Here is a tiny trained network, its code and every weight. The questions are about switching its units off for an input and a target symbol, where a switched-off unit gives its printed mean instead of its output.

import numpy as np


def w(rows, s, z=0):
    codes = np.array(rows[::2]) - 128.0
    scale = np.full(codes.shape[1], s)
    scale[-1] = z or s
    return codes * scale


def f(y):
    return y / 2 * (1 + np.tanh(0.7978845608 * (y + 0.044715 * y**3)))


def softmax(a):
    e = np.exp(a - a.max(-1, keepdims=True))
    return e / e.sum(-1, keepdims=True)


def log_softmax(a):
    a = a - a.max(-1, keepdims=True)
    return a - np.log(np.exp(a).sum(-1, keepdims=True))


def net(x, mask):
    ids = ['αβγδεζθλμξπστφψω'.index(c) for c in x.split()]
    T = len(ids)
    res = E[ids] + P[:T]
    r = res
    for j in range(3):
        rows = slice(2 * j, 2 * j + 2)
        q, k, v = (r @ M[0][rows].T for M in (Q, K, V))
        z = softmax(np.where(np.tri(T) > 0, q @ k.T / 2**0.5, -1e9)) @ v
        o = O[0][rows]
        res = res + np.where(mask[j], z, o[:, -1]) @ o[:, :-1]
    y = f(res @ A[0][:, :-1].T + A[0][:, -1])
    res = res + np.where(mask[3:19], y, B[0][:, -1]) @ B[0][:, :-1]
    return log_softmax(res[-1] @ U[:, :-1].T + U[:, -1])


Q, K, V, O, A, B = {}, {}, {}, {}, {}, {}
E = w([
[90,204,134,130],'α',
[188,122,185,74],'β',
[221,175,72,151],'γ',
[184,147,129,176],'δ',
[174,209,130,57],'ε',
[147,148,140,144],'ζ',
[193,137,78,86],'θ',
[82,204,43,120],'λ',
[146,148,112,153],'μ',
[190,141,169,166],'ξ',
[129,188,226,137],'π',
[138,151,115,147],'σ',
[143,152,105,163],'τ',
[188,121,253,86],'φ',
[140,148,101,142],'ψ',
[140,149,97,144],'ω',
],0.022)
P = w([
[79,115,105,113],'0',
[107,138,117,113],'1',
[127,158,118,118],'2',
[143,177,117,122],'3',
[154,192,121,123],'4',
[166,207,123,127],'5',
[171,220,124,124],'6',
[183,235,123,127],'7',
[189,248,133,123],'8',
[197,254,135,121],'9',
],0.0095)
Q[0] = w([
[84,7,90,100],'H0',
[61,55,140,134],'H0',
[166,174,131,125],'H1',
[113,109,126,133],'H1',
[152,87,156,69],'H2',
[8,2,165,45],'H2',
],0.018)
K[0] = w([
[102,17,103,191],'H0',
[101,55,139,252],'H0',
[125,177,153,143],'H1',
[119,86,138,113],'H1',
[140,84,140,126],'H2',
[82,16,118,215],'H2',
],0.014)
V[0] = w([
[141,137,230,136],'H0',
[149,173,124,10],'H0',
[155,86,173,61],'H1',
[102,124,176,200],'H1',
[207,97,129,222],'H2',
[66,175,218,119],'H2',
],0.011)
O[0] = w([
[173,22,178,197,156],'H0',
[2,29,89,48,250],'H0',
[196,115,178,85,101],'H1',
[94,177,148,134,123],'H1',
[212,88,105,179,104],'H2',
[52,68,235,181,150],'H2',
],0.011,0.014)
A[0] = w([
[34,141,146,142,97],'N0',
[157,108,144,96,101],'N1',
[191,165,120,158,71],'N2',
[147,168,85,210,126],'N3',
[134,140,105,124,129],'N4',
[140,121,80,97,229],'N5',
[90,85,203,120,229],'N6',
[133,109,8,194,140],'N7',
[97,153,148,84,152],'N8',
[81,121,116,113,112],'N9',
[99,186,141,199,175],'N10',
[119,163,62,123,140],'N11',
[132,99,169,105,212],'N12',
[101,103,118,95,254],'N13',
[100,170,91,61,255],'N14',
[114,139,142,132,174],'N15',
],0.015,0.0057)
B[0] = w([
[127,116,140,105,235],'N0',
[78,122,98,83,137],'N1',
[143,55,115,22,150],'N2',
[98,163,134,41,157],'N3',
[123,100,186,134,143],'N4',
[131,199,150,154,185],'N5',
[147,143,80,148,254],'N6',
[112,163,89,129,184],'N7',
[137,87,157,129,189],'N8',
[135,78,165,86,198],'N9',
[2,99,185,53,154],'N10',
[137,128,181,111,186],'N11',
[105,168,85,181,183],'N12',
[208,107,123,151,216],'N13',
[140,164,145,176,242],'N14',
[189,54,139,189,143],'N15',
],0.0087,0.029)
U = w([
[172,102,55,127,242],'α',
[168,145,248,125,139],'β',
[158,129,151,116,76],'γ',
[109,102,100,30,2],'δ',
[77,63,162,77,131],'ε',
[85,144,134,112,97],'ζ',
[120,156,142,125,123],'θ',
[254,167,182,173,191],'λ',
[109,162,131,126,144],'μ',
[43,137,93,76,48],'ξ',
[99,127,180,200,107],'π',
[235,55,203,57,113],'σ',
[113,136,139,124,129],'τ',
[174,155,47,96,160],'φ',
[88,142,119,94,114],'ψ',
[203,123,84,216,108],'ω',
],0.0082,0.0083)

Each question gives the input, a string of symbols that net reads in full, and the target symbol t.
The units are the heads (2 rows each of Q, K, V and O) and the neurons (one row each of A and B). Each row of codes is followed by its name. A weight is (code - 128) times the scale printed after its matrix; where a second scale follows, it is the last column's (O, A, B and U).
mask holds one flag per unit, heads first, then neurons. A switched-off unit (its flag False) gives its mean, the last column of its rows in O or B, instead of its output. The means were averaged over made-up inputs and are rounded, as every weight is.
A unit's drop is (log p(t) with every unit on - log p(t) with that unit switched off) / (log p(t) with every unit on - log p(t) with every unit switched off).
The circuit of an input: a set's keep is (log p(t) with only the set's units on - log p(t) with every unit switched off) / (log p(t) with every unit on - log p(t) with every unit switched off). Starting from the 12 units with the biggest drops (on a tie, the unit counted first), units are removed one at a time, each time the one whose removal leaves the highest keep (on an exact tie, the one counted first), for as long as the keep stays at least 0.8.
units of the circuit, in order: the units of the circuit, biggest drop first
k most important neurons: the k neurons with the biggest drops, biggest first
which heads matter: for each layer, one digit per head in row order, 1 if its drop is at least 0.15 and else 0, layers parted by /
drop of u: that unit's drop, to one decimal
input σ σ δ τ μ ε λ σ τ, target ε: 2 most important neurons	N9, N0
input φ ζ τ δ φ μ, target ω: units of the circuit, in order	H0, N6, H2, N10
input δ δ β ζ ζ δ μ δ, target α: 4 most important neurons	N14, N5, N11, N10
input γ γ σ θ ω ζ ω τ, target λ: which heads matter	101
input α δ π δ α σ τ, target ε: which heads matter	001
input β λ λ μ ε τ θ μ, target ε: units of the circuit, in order	H0
input β δ φ, target ω: which heads matter	100
input δ ω β ξ τ δ ψ ω ζ, target α: units of the circuit, in order	N14, N11, N10, H2
input ξ ψ φ β τ π σ, target π: units of the circuit, in order	H2, H0
input τ θ π β α ζ μ γ ξ μ, target φ: units of the circuit, in order	H2, N7
input α ξ β τ, target α: which heads matter	100
input γ β σ ξ, target α: which heads matter	000
input ψ γ σ τ π β π γ β δ, target α: which heads matter	100
input δ δ θ, target λ: which heads matter	001
input μ δ ψ ζ τ ω ζ σ ξ, target σ: which heads matter	101
input π α δ τ σ ζ θ ε, target σ: 3 most important neurons	N13, N9, N8
input γ μ τ, target φ: which heads matter	001
input μ π δ ω, target π: which heads matter	101
input λ μ π τ, target π: units of the circuit, in order	H0, H2
input β μ τ α α δ, target ε: units of the circuit, in order	H2, N14
input π γ τ σ ε τ ψ, target σ: 2 most important neurons	N13, N9
input μ θ φ δ σ π γ ω, target φ: units of the circuit, in order	H2, N7
input ζ μ φ ε φ δ τ, target σ: 3 most important neurons	N13, N9, N7
input ξ θ ψ β ζ θ π ε τ δ, target σ: 3 most important neurons	N13, N9, N7
input σ λ δ τ δ θ δ, target λ: most important neuron	N14
input π β φ μ σ ω τ λ λ τ, target β: 3 most important neurons	N14, N11, N6
input δ θ ω γ ξ, target φ: 2 most important neurons	N7, N2
input λ τ σ, target β: most important neuron	N14
input γ γ μ β δ ψ, target α: drop of H0	0.5
